Below is a small trained network, with its code and all its weights. Each question gives an input and a class and asks what happens when units are switched off, that is, made to give their printed mean instead of their output.

import numpy as np


def w(rows, s, z=0):
    codes = np.array(rows[::2]) - 128.0
    scale = np.full(codes.shape[1], s)
    scale[-1] = z or s
    return codes * scale


def f(y):
    return np.maximum(y, 0)


def log_softmax(a):
    a = a - a.max(-1, keepdims=True)
    return a - np.log(np.exp(a).sum(-1, keepdims=True))


def net(x, mask):
    res = np.array(x, float).reshape(1, 5) / 4 @ E
    y = f(res @ A[0][:, :-1].T + A[0][:, -1])
    res = res + np.where(mask, y, B[0][:, -1]) @ B[0][:, :-1]
    return log_softmax(res[-1] @ U[:, :-1].T + U[:, -1])


A, B = {}, {}
E = w([
[124,131,130],'x0',
[13,175,231],'x1',
[149,135,145],'x2',
[140,136,136],'x3',
[107,254,41],'x4',
],0.0089)
A[0] = w([
[52,122,184,81],'neuron 1',
[125,77,149,35],'neuron 2',
[160,249,71,79],'neuron 3',
[74,144,102,2],'neuron 4',
[213,51,48,56],'neuron 5',
[109,169,123,142],'neuron 6',
[173,51,164,157],'neuron 7',
],0.014,0.0065)
B[0] = w([
[151,183,158,193],'neuron 1',
[136,60,201,154],'neuron 2',
[28,66,145,236],'neuron 3',
[103,137,181,141],'neuron 4',
[173,184,249,254],'neuron 5',
[148,93,121,171],'neuron 6',
[75,78,81,232],'neuron 7',
],0.013,0.011)
U = w([
[116,4,153,72],'0',
[172,187,199,65],'1',
[167,87,119,251],'2',
],0.012,0.013)

Each question gives the input, the list of numbers given to net, and the class t.
The units are the neurons (one row each of A and B). Each row of codes is followed by its name. A weight is (code - 128) times the scale printed after its matrix; where a second scale follows, it is the last column's (A, B and U).
mask holds one flag per neuron, in row order. A switched-off neuron (its flag False) gives its mean, the last column of its row in B, instead of its output. The means were averaged over made-up inputs and are rounded, as every weight is.
A unit's drop is (log p(t) with every unit on - log p(t) with that unit switched off) / (log p(t) with every unit on - log p(t) with every unit switched off).
The circuit of an input: a set's keep is (log p(t) with only the set's units on - log p(t) with every unit switched off) / (log p(t) with every unit on - log p(t) with every unit switched off). Starting from all 7 units, units are removed one at a time, each time the one whose removal leaves the highest keep (on an exact tie, the one counted first), for as long as the keep stays at least 0.8.
units of the circuit, in order: the units of the circuit, biggest drop first
k most important neurons: the k neurons with the biggest drops, biggest first
drop when u is switched off: that unit's drop, to one decimal
input [-3,-4,3,-4,3], class 1: 2 most important neurons	neuron 7; neuron 5
input [3,-8,0,-3,4], class 1: units of the circuit, in order	neuron 5
input [4,-6,8,-4,5], class 1: 4 most important neurons	neuron 5; neuron 7; neuron 2; neuron 6
input [6,5,2,-5,7], class 0: 2 most important neurons	neuron 3; neuron 5
input [3,-8,2,2,5], class 1: 2 most important neurons	neuron 5; neuron 7
input [-6,5,-4,4,-5], class 2: 3 most important neurons	neuron 5; neuron 3; neuron 1
input [7,7,7,7,7], class 0: 2 most important neurons	neuron 3; neuron 5
input [7,8,0,-1,-6], class 1: 2 most important neurons	neuron 1; neuron 3
input [-4,6,-2,-1,-2], class 1: 2 most important neurons	neuron 1; neuron 7
input [0,5,2,2,-3], class 1: 2 most important neurons	neuron 1; neuron 3
input [4,1,-1,-3,-3], class 2: units of the circuit, in order	neuron 3; neuron 5
input [-3,-4,3,1,4], class 0: 2 most important neurons	neuron 3; neuron 1
input [1,-3,0,-5,7], class 0: drop when neuron 3 is switched off	1.0
input [-2,-8,8,-3,8], class 0: drop when neuron 3 is switched off	2.7
input [5,3,5,-2,-2], class 2: drop when neuron 3 is switched off	0.4
